Below are the code and all the weights of a small trained network. Each question names an input and a class and asks about switching units off, where a switched-off unit gives its printed mean instead of its output.

import numpy as np


def w(rows, s, z=0):
    codes = np.array(rows[::2]) - 128.0
    scale = np.full(codes.shape[1], s)
    scale[-1] = z or s
    return codes * scale


def f(y):
    return np.maximum(y, 0)


def log_softmax(a):
    a = a - a.max(-1, keepdims=True)
    return a - np.log(np.exp(a).sum(-1, keepdims=True))


def net(x, mask):
    res = np.array(x, float).reshape(1, 6) / 4 @ E
    y = f(res @ A[0][:, :-1].T + A[0][:, -1])
    res = res + np.where(mask, y, B[0][:, -1]) @ B[0][:, :-1]
    return log_softmax(res[-1] @ U[:, :-1].T + U[:, -1])


A, B = {}, {}
E = w([
[131,200,59],'x0',
[193,89,62],'x1',
[164,57,205],'x2',
[85,112,101],'x3',
[27,165,126],'x4',
[188,254,81],'x5',
],0.0089)
A[0] = w([
[227,127,242,28],'n1',
[36,157,27,85],'n2',
[84,133,180,184],'n3',
[162,55,91,150],'n4',
[215,186,131,110],'n5',
[73,126,1,59],'n6',
[218,73,195,186],'n7',
[41,124,177,255],'n8',
[44,213,195,87],'n9',
],0.0099,0.0039)
B[0] = w([
[209,143,188,213],'n1',
[107,168,197,202],'n2',
[108,73,94,193],'n3',
[89,32,147,197],'n4',
[197,158,108,203],'n5',
[116,174,178,188],'n6',
[163,102,169,254],'n7',
[57,34,139,236],'n8',
[41,160,2,202],'n9',
],0.007,0.0088)
U = w([
[103,87,162,166],'0',
[156,183,60,183],'1',
[150,131,253,78],'2',
[135,107,152,140],'3',
[42,99,49,2],'4',
[71,182,148,146],'5',
[104,65,98,174],'6',
],0.013,0.0051)

Each question gives the input, the list of numbers given to net, and the class t.
The units are the neurons (one row each of A and B). Each row of codes is followed by its name. A weight is (code - 128) times the scale printed after its matrix; where a second scale follows, it is the last column's (A, B and U).
mask holds one flag per neuron, in row order. A switched-off neuron (its flag False) gives its mean, the last column of its row in B, instead of its output. The means were averaged over made-up inputs and are rounded, as every weight is.
A unit's drop is (log p(t) with every unit on - log p(t) with that unit switched off) / (log p(t) with every unit on - log p(t) with every unit switched off).
The circuit of an input: a set's keep is (log p(t) with only the set's units on - log p(t) with every unit switched off) / (log p(t) with every unit on - log p(t) with every unit switched off). Starting from all 9 units, units are removed one at a time, each time the one whose removal leaves the highest keep (on an exact tie, the one counted first), for as long as the keep stays at least 0.8.
circuit, biggest first: the units of the circuit, biggest drop first
most important unit: the unit with the biggest drop
top k neurons: the k neurons with the biggest drops, biggest first
drop of u: that unit's drop, to one decimal
input [1,2,-7,5,8,-4], class 5: most important unit	n2
input [6,8,-8,8,1,2], class 5: circuit, biggest first	n2, n6
input [-1,8,3,-8,-1,0], class 2: circuit, biggest first	n1, n9
input [1,-7,0,6,-2,4], class 4: circuit, biggest first	n9, n1
input [2,1,3,1,-6,-5], class 2: circuit, biggest first	n9, n7
input [7,8,-1,-4,6,3], class 5: top 3 neurons	n2, n6, n9
input [4,8,7,6,-6,3], class 2: circuit, biggest first	n9, n7
input [0,7,-5,8,8,-1], class 5: circuit, biggest first	n2, n6
input [0,-7,8,-3,2,-2], class 0: circuit, biggest first	n9, n8
input [-4,-6,-7,-5,1,4], class 4: top 2 neurons	n9, n1
input [-2,-3,0,4,8,-4], class 4: drop of n9	0.2
input [4,-8,1,-6,8,-3], class 4: drop of n9	0.2
input [3,5,-5,-3,4,-6], class 5: drop of n6	0.3
input [1,-8,2,7,5,7], class 4: circuit, biggest first	n9
input [0,-8,-4,-7,-6,6], class 1: drop of n5	0.1
